The symbols move the units like this.
bz: δ>hs, π>qh
gf: δ>fb, π>rm
jj: δ>dj, π>hb
rg: δ>hb, π>dj
hb: δ>lb, π>jj
qd: δ>jl, π>md
lz: δ>rm, π>fb
dl: δ>tq, π>mj
tq: δ>ff, π>tb
fq: δ>tm, π>dn
jl: δ>bb, π>pb
mp: δ>tb, π>ff
pb: δ>md, π>jl
cg: δ>hf, π>dc
zs: δ>dm, π>cl
cq: δ>zs, π>nb
dn: δ>fh, π>fq
bb: δ>cl, π>dm
cl: δ>nb, π>zs
gs: δ>cq, π>lf
bd: δ>dn, π>tm
dc: δ>qz, π>cg
tb: δ>mj, π>tq
tm: δ>dl, π>bd
qr: δ>qh, π>hs
hs: δ>nr, π>qr
bn: δ>bz, π>sf
hg: δ>lz, π>jg
ff: δ>pn, π>mp
fb: δ>jg, π>lz
dj: δ>bn, π>rg
fh: δ>zf, π>qp
qp: δ>fq, π>fh
fz: δ>mp, π>pn
md: δ>hg, π>qd
rm: δ>fz, π>gf
sf: δ>rg, π>bn
qh: δ>sf, π>bz
hf: δ>qp, π>zf
dm: δ>pb, π>bb
qz: δ>jj, π>lb
lb: δ>cg, π>qz
zf: δ>dc, π>hf
lf: δ>rr, π>gs
jg: δ>qd, π>hg
rr: δ>qr, π>nr
nb: δ>lf, π>cq
mj: δ>bd, π>dl
pn: δ>gf, π>fz
nr: δ>gs, π>rr

The rows follow the links: the fewer symbols apart two units are, the more alike their rows tend to be.

Rows with their units:
[178, 332, 157, 421, 38, -211, -656, -29, -505, -556, -604, -278, -451, -130, -121, -471, 391, 454, -116, -203, -92, -186, 402, -323, 91, -338, 48, -260, 93, 41, -227, -570, 407, 307, 134, 23, -321, -142, -281, 233, -129, -355, 928, -362, 640, 86, -232, -512, -197, -154, -181, 365, 374, 344] | dc
[-163, 392, 28, 114, 8, -197, -227, -362, -563, -240, -552, -475, -18, -621, 569, 100, 321, 35, 70, -25, -251, 308, 19, -331, 514, -628, 206, 98, 23, 436, 13, -340, 304, -124, -811, 421, -374, -714, -297, 69, -113, -276, 235, -728, 431, 55, -201, -18, -645, -155, 55, 393, 575, -361] | fq
[-17, 34, 116, 398, -497, 76, -99, 976, -49, -11, 201, -164, -212, 782, -302, -466, -130, -118, -13, -246, 115, -490, -377, 204, -288, 404, -11, -193, 21, -310, -104, 307, -149, 250, 1189, -379, 112, 1016, -324, 103, -414, 309, -145, 641, 39, 113, 31, -124, 556, -161, -227, -38, -14, 338] | sf
[242, -155, -79, 129, 525, -154, -124, -893, 76, 12, -477, -300, 214, -735, -166, 356, -86, 184, -433, 118, -145, 294, 308, -156, 76, -473, 68, 365, -212, 408, -147, -272, 429, -68, -761, 409, 130, -1103, -282, 296, 398, -468, 390, -478, 152, -51, -344, -124, -426, 62, 24, 467, 26, -151] | pb
[724, -646, 67, 309, 615, -138, -205, -470, 632, 199, -342, -272, 192, -328, -377, 158, -733, -45, -540, -59, 297, 9, 162, -57, -413, -142, -49, 480, -83, -19, -331, -328, 381, 14, 63, 209, 730, -563, -682, 254, 525, -254, 553, 29, -19, 148, -274, -191, 144, -131, -175, 758, -30, -76] | hg
[268, -244, 163, -406, 77, 193, 267, 247, 712, 270, 677, 557, 241, 509, -297, 147, -298, -340, 10, 119, 284, -266, -137, 325, -361, 519, -373, -87, 41, -523, 244, 296, -341, -62, 602, -422, 509, 735, 481, -286, 125, 322, -552, 739, -422, -204, 167, 130, 605, 208, -62, -189, -619, -116] | mp
[-118, 723, 46, -97, 77, -76, -265, -217, -456, -725, -350, 475, -556, -252, -207, -398, 793, 769, 290, 189, -165, -220, 560, -313, 207, -153, -52, -589, 121, -23, -90, -411, -22, -5, -320, -109, -848, -174, 693, 73, -53, -159, 598, -497, 402, -254, 35, -340, -156, 277, 98, -116, -34, 142] | fh
[0, 601, 204, 251, 138, -101, -621, -103, -582, -639, -507, 168, -536, -331, -267, -393, 523, 665, 171, -29, -203, -114, 649, -406, 231, -288, 45, -401, 123, 79, -248, -674, 239, 236, -133, 45, -527, -343, 168, 226, -140, -384, 768, -646, 539, -54, -12, -450, -46, 18, -74, 111, 93, 199] | zf
[-271, -30, 121, 249, -527, 200, 121, 911, -316, 8, 459, 175, -203, 742, 9, -451, 24, -179, 78, -181, -153, -176, -408, 208, -232, 382, 28, -313, -8, -292, 42, 493, -319, 177, 748, -325, -179, 1076, -118, -85, -432, 340, -361, 533, -84, 131, 323, 54, 443, -44, -78, -305, 132, 493] | rg
[735, -705, 151, 315, 461, -48, -147, -126, 844, 269, -64, -169, 192, -28, -387, 266, -666, -280, -574, -185, 442, -11, -15, 97, -562, -9, -212, 481, -42, -46, -106, -260, 359, 27, 495, 80, 1004, -151, -508, 88, 560, -41, 395, 473, -277, -25, -290, -249, 343, -135, -403, 622, -203, 113] | lz

Each walk starts at a row. The symbols on each line, taken left to right, move it on to the next unit.
Each answer is a row, close to the row of the unit it stands for.
new walk
[221, 328, 160, 610, -101, -109, -803, 237, -426, -356, -677, -468, -467, 121, 3, -427, 171, 174, -192, -262, -75, -307, 254, -248, -122, -320, 38, -131, 131, 18, -381, -347, 393, 383, 408, 108, -146, -18, -619, 126, -199, -174, 921, -75, 467, 272, -127, -538, -9, -468, -407, 519, 449, 471]
δ δ π π δ δ π [227, -37, 316, 471, -327, 38, -423, 761, 159, -200, -129, -172, -209, 626, -471, -323, -307, -69, -291, -270, 322, -413, -167, 115, -429, 275, -177, -87, 27, -259, -157, 22, 75, 325, 1150, -252, 345, 704, -453, 93, -361, 193, 324, 571, 56, 196, -54, -346, 510, -193, -220, 177, -24, 555]
π δ δ π δ [543, 107, 341, 447, -6, -2, -676, 443, 306, -186, -387, -299, -137, 372, -654, -326, -242, 174, -455, -203, 485, -543, -24, 25, -245, 74, -186, -75, 108, -184, -145, -388, 74, 179, 1079, -276, 436, 321, -431, 200, -364, 36, 673, 327, 184, 21, -348, -496, 343, -150, -357, 401, 13, 284]
new walk
[-323, 780, 39, -354, -22, 54, -3, -151, -292, -513, 13, 747, -426, -117, -282, -218, 712, 692, 337, 287, -110, -196, 597, -210, 275, -30, -204, -591, 130, -106, 55, -257, -210, 23, -285, -353, -754, -14, 1037, 74, -87, -72, 13, -419, 296, -376, 154, -224, -92, 309, 236, -494, -327, 79]
δ δ δ δ δ δ π δ [-495, 15, -85, 22, -553, 312, 329, 753, -509, 37, 483, 278, -80, 589, 325, -337, 200, -187, 526, -17, -310, -116, -312, 78, -45, 448, 143, -368, 103, -248, 9, 565, -334, 11, 257, -204, -472, 1041, 161, -213, -479, 303, -485, 331, -58, 103, 553, 171, 283, -29, 56, -587, 50, 218]
π δ π π π δ π π δ δ [-783, 435, -194, -380, -453, 168, 353, 224, -778, -117, 200, 349, -151, 36, 726, -264, 522, 9, 707, 165, -648, 158, -39, -109, 408, -24, 170, -371, 104, 50, 196, 382, -363, -67, -649, 106, -777, 190, 373, -345, -187, 95, -345, -213, 125, 167, 473, 263, -154, -47, 145, -562, 311, -2]
new walk
[-538, 299, -179, -248, -504, 274, 361, 486, -652, -50, 318, 341, -162, 331, 495, -403, 437, -70, 554, 99, -587, -10, -254, 56, 354, 232, 233, -383, 265, -191, 254, 448, -338, -8, -196, -20, -754, 654, 306, -232, -351, 173, -533, 156, -102, 106, 495, 203, 142, -11, 79, -564, 145, 137]
δ δ δ δ π δ π [-343, 436, -172, -189, -179, -63, -79, -220, -617, -225, -433, -138, -187, -569, 721, -66, 707, 169, 492, 28, -407, 304, 17, -224, 635, -424, 239, -155, 91, 385, 10, -124, -70, 48, -1057, 307, -634, -596, 126, 26, -135, -179, 136, -676, 435, -13, 65, 189, -565, -154, 197, -100, 468, -147]
δ π π δ δ δ π π π [-19, -6, 111, -589, 51, 186, 364, 289, 469, 162, 776, 746, 117, 440, -297, 49, 21, 47, 225, 151, 203, -293, 36, 289, -171, 543, -310, -273, -8, -447, 333, 164, -409, -129, 283, -484, 78, 691, 825, -225, -36, 315, -608, 528, -326, -369, 202, 198, 475, 417, 148, -517, -672, -68]
new walk
[-406, 673, 62, -558, -71, 114, 181, -13, -25, -264, 297, 842, -180, 3, -256, -72, 724, 499, 359, 260, -85, -158, 464, -22, 188, 328, -230, -582, 89, -128, 287, -135, -365, -57, -140, -394, -637, 309, 1214, -76, -31, 112, -160, -191, 122, -464, 131, -65, 133, 417, 355, -647, -506, -109]
δ π δ δ π δ π π π [92, 107, -54, 266, 90, -323, -344, -502, -331, -130, -661, -786, -74, -524, 487, 139, 57, -8, -112, -213, 42, 238, -12, -144, 279, -647, 264, 208, -4, 470, 3, -254, 413, 53, -501, 377, 114, -752, -577, 161, -127, -257, 432, -546, 355, 249, -342, -106, -609, -330, -96, 435, 598, -209]
δ δ δ π δ δ π [161, -191, -6, 331, -14, -211, -445, -367, 46, 95, -663, -1009, 226, -346, 172, 232, -318, -142, -520, -254, 143, 259, -222, -74, 164, -482, 180, 493, -178, 382, -170, -229, 388, 43, -69, 260, 372, -709, -832, 231, -48, -164, 345, -375, 156, 67, -364, 36, -403, -364, -25, 601, 550, -252]
new walk
[588, 225, 411, 306, 163, -170, -866, 26, 336, -350, -525, -267, -266, 66, -664, -359, -84, 288, -438, -133, 513, -403, 264, -67, -196, 62, -209, -188, 75, -223, -210, -663, 309, 234, 781, -222, 306, -10, -330, 242, -237, -3, 834, 45, 334, -116, -368, -642, 8, -187, -287, 477, -106, 175]
δ δ δ δ δ δ π δ [245, 86, 88, 565, -281, -67, -559, 474, -287, -299, -662, -644, -285, 327, 149, -541, -145, -156, -252, -303, -9, -216, -134, -184, -142, -404, 96, 33, 36, -25, -313, -200, 248, 292, 592, 104, 214, 135, -1021, 149, -191, -50, 769, 182, 440, 349, -286, -451, -12, -567, -358, 487, 600, 429]
π δ δ π π δ [-456, 478, -175, -345, -278, 97, 194, -75, -776, -288, 49, 124, -222, -193, 769, -102, 734, 33, 647, 58, -504, 238, 45, -203, 596, -171, 258, -341, 26, 111, 198, 152, -103, -49, -957, 307, -876, -152, 285, -97, -180, -128, -251, -516, 346, -25, 224, 313, -436, -104, 162, -252, 489, -196]
new walk
[521, -477, 207, -15, 106, 126, 139, 258, 745, 292, 347, 278, 247, 474, -373, 32, -538, -291, -198, -80, 455, -271, -201, 281, -556, 470, -358, 241, 73, -329, 94, 113, -184, 108, 752, -339, 840, 632, 56, -83, 341, 385, -206, 790, -418, -6, -28, 44, 568, 111, -245, 129, -433, -42]
δ π π δ δ π π [-142, 284, 43, -510, -7, 118, 312, 133, 50, -127, 577, 787, -66, 231, -316, -56, 424, 204, 390, 297, 19, -217, 184, -27, -10, 469, -289, -427, 146, -355, 269, 153, -415, -120, 109, -413, -245, 448, 981, -272, -21, 222, -499, 261, -188, -298, 283, 84, 328, 339, 291, -686, -665, -95]
π π δ π δ δ [354, -465, -155, 541, 76, -184, -186, -179, 253, 348, -373, -1012, 188, -272, 91, 261, -505, -316, -558, -288, 268, 139, -419, 88, -14, -412, 280, 517, -138, 350, -104, -94, 376, -68, 309, 307, 659, -517, -1074, 256, -44, -70, 52, -69, -28, 364, -408, -36, -353, -311, -65, 591, 454, -35]
new walk
[-115, -98, -263, -70, 420, -3, 43, -760, -81, -8, -340, -208, 208, -939, -48, 357, 78, 264, -22, 171, -249, 416, 285, -106, 271, -468, 245, 256, -116, 374, -47, -181, 233, -119, -943, 439, -94, -1005, 125, 124, 386, -376, 176, -780, -28, -106, -141, 89, -614, 90, 269, 214, 155, -217]
δ δ π δ δ δ π [-415, -40, -390, -195, 338, 47, 415, -803, -347, 126, -85, -26, 166, -791, 206, 516, 326, 124, 98, 182, -346, 429, 175, -108, 462, -235, 163, 36, -94, 373, 0, 105, 73, -188, -1116, 267, -478, -1004, 320, 64, 172, -130, -138, -695, -67, -246, 31, 182, -561, 209, 418, -152, -31, -142]
δ π π δ δ π π [482, -404, -105, 232, 590, -200, -225, -740, 427, 53, -470, -296, 145, -495, -335, 252, -285, -27, -490, -87, 144, 217, 306, -103, -168, -427, 5, 452, -167, 297, -333, -396, 458, -56, -344, 359, 565, -851, -339, 273, 543, -308, 625, -281, 44, 77, -416, -194, -201, -9, -167, 654, 36, -149]
new walk
[-711, -81, -238, -202, -600, 329, 665, 166, -437, 265, 459, -128, 298, 140, 598, 272, 53, -425, 378, 46, -197, 193, -495, 229, 371, 207, 252, 86, -103, 111, 351, 729, -371, -144, -209, 109, -296, 96, 84, -259, -278, 345, -1002, 64, -312, 72, 372, 569, -89, 81, 342, -604, 185, -231]
δ π δ δ δ π δ [-467, -63, -144, -74, -630, 151, 544, 507, -324, 351, 512, -426, 181, 391, 596, -3, -208, -605, 311, -36, -250, 89, -719, 246, 117, 259, 280, 35, -35, -69, 234, 719, -421, -128, 163, 21, -21, 576, -196, -206, -300, 272, -867, 371, -325, 231, 322, 527, 10, -149, 228, -434, 290, -85]
δ δ δ δ π δ π π π [-632, 99, -471, -238, 25, 7, 563, -399, -468, 100, 145, 25, 190, -603, 468, 313, 315, 29, 226, 45, -409, 523, -71, 17, 479, -120, 207, 27, -86, 354, 204, 347, -117, -296, -1040, 157, -515, -562, 432, -24, -13, -14, -628, -435, -222, -126, 111, 321, -591, 332, 424, -404, 15, -405]
new walk
[-1, -240, 43, 275, -607, -21, -191, 732, -121, 193, 26, -640, 51, 615, 416, -258, -287, -507, 59, -310, -7, -121, -715, 60, -71, 83, 122, 199, -29, -87, -94, 412, 12, 277, 753, -5, 400, 764, -801, -155, -426, 311, -71, 481, -110, 516, 57, 103, 214, -448, -372, 170, 457, 304]
δ δ δ δ π [532, 395, 313, 74, 347, -288, -792, -304, 372, -464, -561, -11, -321, -171, -556, -137, 146, 533, -341, -83, 454, -338, 555, -238, -129, -248, -393, -96, 114, -48, -189, -810, 365, 211, 304, -125, 287, -287, -15, 144, -51, -230, 879, -220, 354, -202, -655, -539, -89, -35, -198, 455, -222, 44]
δ δ π δ δ π δ π δ [-700, 12, -345, -344, -199, 152, 629, -105, -399, 246, 381, 52, 206, -186, 587, 365, 259, -230, 433, 175, -388, 418, -411, 69, 414, 86, 343, 83, -163, 252, 318, 567, -358, -265, -774, 151, -407, -139, 425, -92, -145, 182, -880, -232, -274, -53, 302, 535, -389, 331, 434, -652, 185, -388]
